[[107 112 119 118 118 140 108 137 115 114]
 [137 109 112 115 149 128 138 136 132 127]
 [133 135 140 113 130 130 123 137 110 112]
 [140 145 109 138 133 116 122 123 127 120]
 [133 119 121 134 123 121 125 142 112 119]
 [120 111 104 136 122 115 132 148 119 127]
 [100 140 135 115 121 101 129 124 155 111]]
What is the fifth-last entry, reading row by row?
Answer: 101
What is the last entry in the row that holds the smallest entry?
Answer: 111
The entry directly above the smallest entry -> 120
What is the entry directly below 145?
Answer: 119
The second entry on the main diagonal -> 109
The entry in the top-left corner is 107
The third smallest entry: 104
What is the 3rd-last entry, reading row by row?
Answer: 124
What is the largest entry in the last row?
Answer: 155
What is the largest entry in the first row?
Answer: 140
The entry just left of 101 is 121
The largest entry in the first column -> 140
The entry directly below 113 is 138
The 2nd largest entry is 149
The entry in the bottom-left corner: 100
The fourth entry from the end, reading row by row is 129
The top-right entry -> 114
The third entry on the diagonal from the top-right corner is 137
The entry just right of 125: 142
What is the entry just right of 145?
Answer: 109
What is the top entry of the column that holds the largest entry?
Answer: 115
What is the fifth entry, reading row by row?
Answer: 118
What is the third entry in reading order?
Answer: 119
The third entry on the main diagonal -> 140

[[131, 141, 132, 132, 139, 129, 127, 132],
 [123, 125, 131, 131, 136, 128, 128, 121],
 [130, 118, 126, 122, 150, 139, 128, 126],
 [128, 134, 119, 125, 127, 128, 127, 128]]
Counting starts at 1.
The bottom-right entry: 128
The entry directly above the smallest entry is 125
What is the entry at row 1, column 3?
A: 132
What is the entry at row 3, column 1?
A: 130
What is the bottom-left entry?
A: 128
What is the entry in the top-right corner?
A: 132
What is the bottom entry of the column that holds the smallest entry?
A: 134
The entry just right of 122 -> 150
The entry in the top-left corner: 131
What is the entry just right of 130?
A: 118
What is the entry in row 1 and column 2?
A: 141
What is the bottom entry of the column that holds the largest entry?
A: 127
What is the entry at row 2, column 1?
A: 123
What is the top entry of the column that holds the largest entry?
A: 139

arr =
127  134  143  148  136  122  119  141  153
107  121  112  125  123  109  134  145  120
123  137  140  143  149  125  137  102  127
123  113  126  119  125  116  118  128  128
Counting starts at 1.
Report the entry in row 1 and column 3.
143
The entry in the top-left corner: 127
The bottom-right entry is 128
The entry in row 3 and column 1: 123
The entry just left of 112 -> 121
The entry directly below 109: 125
Report the entry in the bottom-left corner.
123
Report the top entry of the column that holds the largest entry.
153

A =
[[128 124 147 128 131 147 128 126 125 134 144 135 153 126 135]
 [128 150 118 128 127 132 128 104 125 127 120 125 115 150 129]
 [128 117 123 128 126 105 128 132 127 125 121 125 116 118 140]
 [128 116 125 128 126 138 128 124 130 124 125 120 125 117 104]
 [128 116 124 128 124 115 128 139 120 119 122 116 121 116 104]
 [128 118 127 128 129 132 128 139 120 131 126 132 128 119 134]
 [128 126 123 128 125 100 128 127 124 122 121 121 116 126 137]
 [128 121 132 128 130 142 128 139 118 133 131 134 135 123 130]
 [128 127 118 128 128 127 128 132 120 129 119 128 116 128 133]
 [128 121 122 128 123 102 128 133 122 118 120 116 116 121 117]]
The top-left entry is 128
The bottom-left entry is 128
The fifth entry, reading row by row -> 131
The bottom-right entry is 117
Find the top-right entry.
135
The third entry in reading order is 147
Find the smallest entry in the last row.
102
Find the third entry from the end, reading row by row.
116
The entry directly below the largest entry is 115
Find the smallest entry in the first row.
124
The largest entry in the last column: 140
The entry just left of the smallest entry: 125
The entry just left of the largest entry -> 135
Find the top entry of the column that holds the largest entry.
153
The entry just right of 138 is 128
Find the third entry on the main diagonal.
123
Find the second entry on the diagonal from the top-right corner.
150
The entry just right of the smallest entry: 128
The entry just right of the largest entry is 126
Find the second entry on the main diagonal.
150
Find the smallest entry.
100

[106 125 131 125]
The first entry from the left? 106
The 2nd entry from the right? 131

x = [104 128 138 125]
What is the entry just right of 104?
A: 128
What is the last entry?
A: 125
The first entry from the left -> 104
